Here is a tiny trained network, its code and every weight. The questions are about switching its units off for an input and a target symbol, where a switched-off unit gives its printed mean instead of its output.

import numpy as np


def w(rows, s, z=0):
    codes = np.array(rows[::2]) - 128.0
    scale = np.full(codes.shape[1], s)
    scale[-1] = z or s
    return codes * scale


def f(y):
    return y / 2 * (1 + np.tanh(0.7978845608 * (y + 0.044715 * y**3)))


def softmax(a):
    e = np.exp(a - a.max(-1, keepdims=True))
    return e / e.sum(-1, keepdims=True)


def log_softmax(a):
    a = a - a.max(-1, keepdims=True)
    return a - np.log(np.exp(a).sum(-1, keepdims=True))


def net(x, mask):
    ids = ['Γαβδηλτ'.index(c) for c in x.split()]
    T = len(ids)
    res = E[ids] + P[:T]
    r = res
    for j in range(3):
        rows = slice(2 * j, 2 * j + 2)
        q, k, v = (r @ M[0][rows].T for M in (Q, K, V))
        z = softmax(np.where(np.tri(T) > 0, q @ k.T / 2**0.5, -1e9)) @ v
        o = O[0][rows]
        res = res + np.where(mask[j], z, o[:, -1]) @ o[:, :-1]
    y = f(res @ A[0][:, :-1].T + A[0][:, -1])
    res = res + np.where(mask[3:7], y, B[0][:, -1]) @ B[0][:, :-1]
    return log_softmax(res[-1] @ U[:, :-1].T + U[:, -1])


Q, K, V, O, A, B = {}, {}, {}, {}, {}, {}
E = w([
[65,31,159],'Γ',
[220,138,175],'α',
[217,152,163],'β',
[174,235,93],'δ',
[69,3,118],'η',
[168,246,89],'λ',
[228,129,177],'τ',
],0.013)
P = w([
[227,191,251],'0',
[133,154,254],'1',
[153,132,182],'2',
[180,127,150],'3',
[173,119,138],'4',
[189,118,121],'5',
[185,110,109],'6',
[186,114,101],'7',
[190,110,86],'8',
[201,100,75],'9',
[208,111,79],'10',
[198,97,95],'11',
[210,96,58],'12',
],0.0071)
Q[0] = w([
[58,139,96],'H1',
[214,66,242],'H1',
[254,123,123],'H2',
[15,92,68],'H2',
[146,47,114],'H3',
[70,81,231],'H3',
],0.007)
K[0] = w([
[41,197,181],'H1',
[169,27,132],'H1',
[83,43,163],'H2',
[201,57,159],'H2',
[123,243,129],'H3',
[33,150,2],'H3',
],0.0099)
V[0] = w([
[168,215,18],'H1',
[77,49,253],'H1',
[225,204,250],'H2',
[18,85,145],'H2',
[37,222,21],'H3',
[116,222,140],'H3',
],0.0074)
O[0] = w([
[98,81,183,73],'H1',
[130,168,2,182],'H1',
[120,166,82,208],'H2',
[227,131,163,115],'H2',
[99,138,28,3],'H3',
[150,193,139,143],'H3',
],0.0089,0.0075)
A[0] = w([
[134,254,28,58],'N1',
[88,22,129,115],'N2',
[228,214,90,2],'N3',
[140,85,127,109],'N4',
],0.0088,0.0055)
B[0] = w([
[105,104,165,162],'N1',
[115,161,150,141],'N2',
[3,195,171,254],'N3',
[151,135,177,125],'N4',
],0.013,0.0053)
U = w([
[51,143,85,2],'Γ',
[42,112,116,14],'α',
[31,50,152,83],'β',
[225,60,194,204],'δ',
[63,97,120,63],'η',
[42,212,161,136],'λ',
[251,254,42,227],'τ',
],0.0093,0.0068)

Each question gives the input, a string of symbols that net reads in full, and the target symbol t.
The units are the heads (2 rows each of Q, K, V and O) and the neurons (one row each of A and B). Each row of codes is followed by its name. A weight is (code - 128) times the scale printed after its matrix; where a second scale follows, it is the last column's (O, A, B and U).
mask holds one flag per unit, heads first, then neurons. A switched-off unit (its flag False) gives its mean, the last column of its rows in O or B, instead of its output. The means were averaged over made-up inputs and are rounded, as every weight is.
A unit's drop is (log p(t) with every unit on - log p(t) with that unit switched off) / (log p(t) with every unit on - log p(t) with every unit switched off).
The circuit of an input: a set's keep is (log p(t) with only the set's units on - log p(t) with every unit switched off) / (log p(t) with every unit on - log p(t) with every unit switched off). Starting from all 7 units, units are removed one at a time, each time the one whose removal leaves the highest keep (on an exact tie, the one counted first), for as long as the keep stays at least 0.8.
circuit, biggest first: the units of the circuit, biggest drop first
unit that matters most: the unit with the biggest drop
k most important neurons: the k neurons with the biggest drops, biggest first
heads that matter: for each layer, one digit per head in row order, 1 if its drop is at least 0.15 and else 0, layers parted by /
drop when u is switched off: that unit's drop, to one decimal
input τ η τ τ Γ α α δ τ δ β α, target δ: unit that matters most : H1
input δ λ η δ τ τ δ Γ Γ α δ, target δ: circuit, biggest first : (H1; H2)
input β τ λ η η α λ α β β, target δ: heads that matter : 111
input Γ Γ τ δ δ Γ Γ λ Γ Γ η Γ α, target λ: heads that matter : 100
input λ α τ α α α η τ α, target δ: circuit, biggest first : (H2; H3)
input Γ τ Γ, target τ: circuit, biggest first : (H1; N3)
input Γ Γ α λ τ, target λ: heads that matter : 110
input β Γ τ α, target λ: heads that matter : 110
input α δ Γ Γ Γ Γ Γ δ Γ η Γ Γ η, target τ: heads that matter : 101
input η δ λ Γ η η Γ τ, target λ: heads that matter : 100
input Γ η τ β τ η δ, target λ: heads that matter : 000
input α λ β λ δ τ Γ β β, target δ: heads that matter : 110
input η Γ η, target δ: heads that matter : 011
input τ β β δ η α δ Γ τ δ τ, target δ: unit that matters most : H2
input η β λ η β Γ η η, target τ: 2 most important neurons : (N3; N1)
input δ Γ β δ β β τ τ η α Γ δ τ, target δ: heads that matter : 110
input Γ β Γ η Γ Γ, target δ: 2 most important neurons : (N3; N4)
input Γ τ δ, target λ: 2 most important neurons : (N3; N1)
input α τ η Γ η η η η, target δ: drop when N3 is switched off : 1.0
input λ Γ α Γ Γ τ η η β, target λ: drop when H1 is switched off : 0.5
input α λ λ β Γ β δ λ, target δ: drop when N4 is switched off : 0.0
